[[-27.9 -16.2  20.9]
 [ 10.4   7.8  66.6]
 [ 20.1  12.2   7.2]
 [ -9.5  -4.5  51.0]
 [-11.2  -5.2  63.8]]
->
[[-27.9 -16.2]
 [ 10.4   7.8]
 [ 20.1  12.2]]

[[50.8 30.8 30.1 56.1]
 [51.1 -7.8 52.9 -6.7]
 [51.5 10.0 31.6 40.4]
 [51.1  8.2 52.9 39.5]]
->
[[50.8 30.8]
 [51.1 -7.8]
 [51.5 10.0]]

[[ 45.6   7.9  20.8  20.8  25.8]
 [ 34.0 -21.0 -21.7 -23.8  -1.4]
 [-53.8 -20.6   3.7   4.7 -58.4]
 [-25.3  13.0   4.2   4.8 -65.2]]
->
[[ 45.6   7.9]
 [ 34.0 -21.0]
 [-53.8 -20.6]]

[[ 51.9  62.3 -61.1  55.9]
 [-55.6  -5.7 -21.1 -62.5]
 [  0.3  51.7  63.7  20.5]
 [-40.1 -31.0  20.3  55.9]]
->
[[ 51.9  62.3]
 [-55.6  -5.7]
 [  0.3  51.7]]

[[-44.5  22.4   2.1]
 [-53.8  14.2  -2.9]
 [ 43.4   3.7   8.7]
 [-46.2   8.5  -4.0]
 [-30.8 -26.6 -16.3]]
->
[[-44.5  22.4]
 [-53.8  14.2]
 [ 43.4   3.7]]

[[-24.3 -61.1 -37.2  -7.0]
 [-34.3 -63.2 -10.0 -22.4]
 [  8.8  69.1  17.3 -25.3]]
->
[[-24.3 -61.1]
 [-34.3 -63.2]
 [  8.8  69.1]]

[[ 56.7 -59.4   9.8]
 [ 22.5 -28.8  26.2]
 [ 46.2 -36.5 -48.4]
 [ 18.7 -12.3 -30.4]
 [ 52.0 -45.8 -30.2]]
->
[[ 56.7 -59.4]
 [ 22.5 -28.8]
 [ 46.2 -36.5]]

[[  0.8 -19.6  11.0  20.4]
 [-53.6  50.0  -2.3  -6.6]
 [-53.2  41.7  -4.8  -8.4]]
->
[[  0.8 -19.6]
 [-53.6  50.0]
 [-53.2  41.7]]

[[-60.5 -57.9  60.7  52.9  53.1]
 [ 34.5   9.7  27.2  -3.3  -5.4]
 [-11.9  -2.3 -11.7   2.9   2.5]
 [-19.4 -25.6  20.3  33.5  17.5]
 [-25.9 -11.6 -24.6   7.6  -0.7]]
->
[[-60.5 -57.9]
 [ 34.5   9.7]
 [-11.9  -2.3]]
---
[[ -7.7 -19.6 -24.1 -22.1   0.0  -1.2]
 [-10.7  10.2   8.6 -17.4  28.9 -12.0]
 [ -0.1  -8.3 -11.6  36.5   9.7  30.3]
 [ 24.3   4.6   9.5   0.0   6.6  45.1]
 [  0.0  22.2  12.5  68.3  10.2  51.9]
 [ 29.1 -14.6  -3.6  69.5 -37.0  35.7]
 [ 20.4 -15.2 -17.0  40.6   0.0  29.3]
 [  4.3  23.1   2.2   7.0  45.1  12.1]
 [-18.0 -26.9 -27.1 -28.5   6.1 -15.8]
 [ -9.3 -26.7 -18.7 -15.0  -6.6  -5.6]
 [ 24.6   3.7  30.2  29.8   0.0  -2.8]
 [ 14.4 -20.3 -23.9  26.9 -19.2  24.7]]
->
[[ -7.7 -24.1   0.0]
 [-10.7   8.6  28.9]
 [ -0.1 -11.6   9.7]
 [ 24.3   9.5   6.6]
 [  0.0  12.5  10.2]
 [ 29.1  -3.6 -37.0]
 [ 20.4 -17.0   0.0]
 [  4.3   2.2  45.1]
 [-18.0 -27.1   6.1]
 [ -9.3 -18.7  -6.6]
 [ 24.6  30.2   0.0]
 [ 14.4 -23.9 -19.2]]

[[ -9.9  18.3   0.2  -2.2  -2.2  -0.2   0.5   0.0]
 [ 10.4  -1.3   0.0 -19.5   0.1  -1.2  -1.1   0.3]
 [ 14.1 -15.0   0.5 -21.5   0.6   2.5  -1.5   0.4]
 [ 16.3 -43.3   0.1  -4.1   3.9  -1.0  -4.5   0.4]
 [ -3.8  35.5   0.2  -0.8   0.6   0.7   6.5  -0.2]
 [ 16.4 -31.3   0.4 -16.5  -1.2   1.7   0.1  -0.2]
 [-13.2  15.0   0.1   6.2   1.1   0.3  -2.5   0.9]
 [-22.8  35.2  -0.2  11.4  -0.3  -0.4   4.1  -0.1]
 [ 31.0 -65.0   1.0 -11.9   4.4   2.7  -6.1   0.9]
 [ 16.7 -40.3   0.4   4.5   0.3   0.2  -5.2   0.2]
 [ 27.0 -54.3   0.3 -20.6   0.5   0.0  -2.8  -0.7]
 [ -6.2   9.5   0.4  11.9  -1.9   2.5   1.8  -0.3]]
->
[[ -9.9   0.2  -2.2   0.5]
 [ 10.4   0.0   0.1  -1.1]
 [ 14.1   0.5   0.6  -1.5]
 [ 16.3   0.1   3.9  -4.5]
 [ -3.8   0.2   0.6   6.5]
 [ 16.4   0.4  -1.2   0.1]
 [-13.2   0.1   1.1  -2.5]
 [-22.8  -0.2  -0.3   4.1]
 [ 31.0   1.0   4.4  -6.1]
 [ 16.7   0.4   0.3  -5.2]
 [ 27.0   0.3   0.5  -2.8]
 [ -6.2   0.4  -1.9   1.8]]

[[ 20.3  -7.2  13.7  -3.6 -16.4   8.6   3.7   3.0 -14.2  42.3  19.5  31.0
  -13.5   7.3  -6.6  24.7]
 [ 50.6 -21.5  24.4 -14.3 -15.6  -3.5   5.4  -0.5 -51.9  14.1  -0.8  40.4
  -33.9  20.3  18.5  44.8]
 [ 56.5 -17.4  23.0 -18.4   1.1  -1.0   4.1 -15.4 -32.8  -7.9   9.6  32.2
  -36.0  21.8  20.5  34.5]
 [ 58.8  -4.3  36.0  -8.1  11.7  -4.9  -3.0   7.3   2.7 -26.8   2.5   9.4
  -24.7  10.2  16.7  15.6]
 [  0.7  -3.8  54.2 -42.7  15.0 -32.7  -4.5 -21.6 -51.2 -45.1 -59.5 -41.3
    2.0 -26.6  23.1 -13.9]]
->
[[ 20.3  13.7 -16.4   3.7 -14.2  19.5 -13.5  -6.6]
 [ 50.6  24.4 -15.6   5.4 -51.9  -0.8 -33.9  18.5]
 [ 56.5  23.0   1.1   4.1 -32.8   9.6 -36.0  20.5]
 [ 58.8  36.0  11.7  -3.0   2.7   2.5 -24.7  16.7]
 [  0.7  54.2  15.0  -4.5 -51.2 -59.5   2.0  23.1]]

[[ 19.9  18.9   1.5  23.1]
 [ 39.0 -22.3  62.7 -31.6]
 [ 42.5  11.4  16.3   4.2]
 [ 34.6  43.9 -32.1  43.8]]
->
[[ 19.9   1.5]
 [ 39.0  62.7]
 [ 42.5  16.3]
 [ 34.6 -32.1]]

[[-23.9  30.3  -3.0  29.7  20.8  17.9 -14.5  56.9  20.6]
 [-25.3  15.1  -0.6  -1.4  23.1  26.4 -36.9  46.8  21.8]
 [ 17.6   6.0  -1.4  34.9 -17.6 -26.5  48.6 -18.4 -14.5]
 [-27.8   7.9  -7.3  30.5  -5.1 -17.7  -3.5  56.3   7.2]
 [-21.5  29.2  -4.0  41.4  12.7   3.9   0.4  54.8  15.5]
 [ 12.2  31.5  -1.7  55.7   0.1  -8.2  48.5   3.1  -2.3]
 [-15.2 -19.6   1.9 -46.6   8.7  16.3 -49.8   7.6   8.9]]
->
[[-23.9  -3.0  20.8 -14.5  20.6]
 [-25.3  -0.6  23.1 -36.9  21.8]
 [ 17.6  -1.4 -17.6  48.6 -14.5]
 [-27.8  -7.3  -5.1  -3.5   7.2]
 [-21.5  -4.0  12.7   0.4  15.5]
 [ 12.2  -1.7   0.1  48.5  -2.3]
 [-15.2   1.9   8.7 -49.8   8.9]]

[[ 15.4   9.3  -2.6  -8.4  12.2]
 [ 63.7 -10.7   4.4  -5.2   1.8]
 [ 62.4   0.0   4.7  -1.9   2.1]
 [-55.9   6.3  -1.1  12.0  -7.7]
 [-50.9   5.5  11.7  -4.0   6.2]
 [-46.8 -10.0  -8.0   5.7  -2.1]
 [-52.5  -5.2   6.5  -2.2  -7.5]
 [  8.7   4.8 -12.2  15.2  -2.1]]
->
[[ 15.4  -2.6  12.2]
 [ 63.7   4.4   1.8]
 [ 62.4   4.7   2.1]
 [-55.9  -1.1  -7.7]
 [-50.9  11.7   6.2]
 [-46.8  -8.0  -2.1]
 [-52.5   6.5  -7.5]
 [  8.7 -12.2  -2.1]]
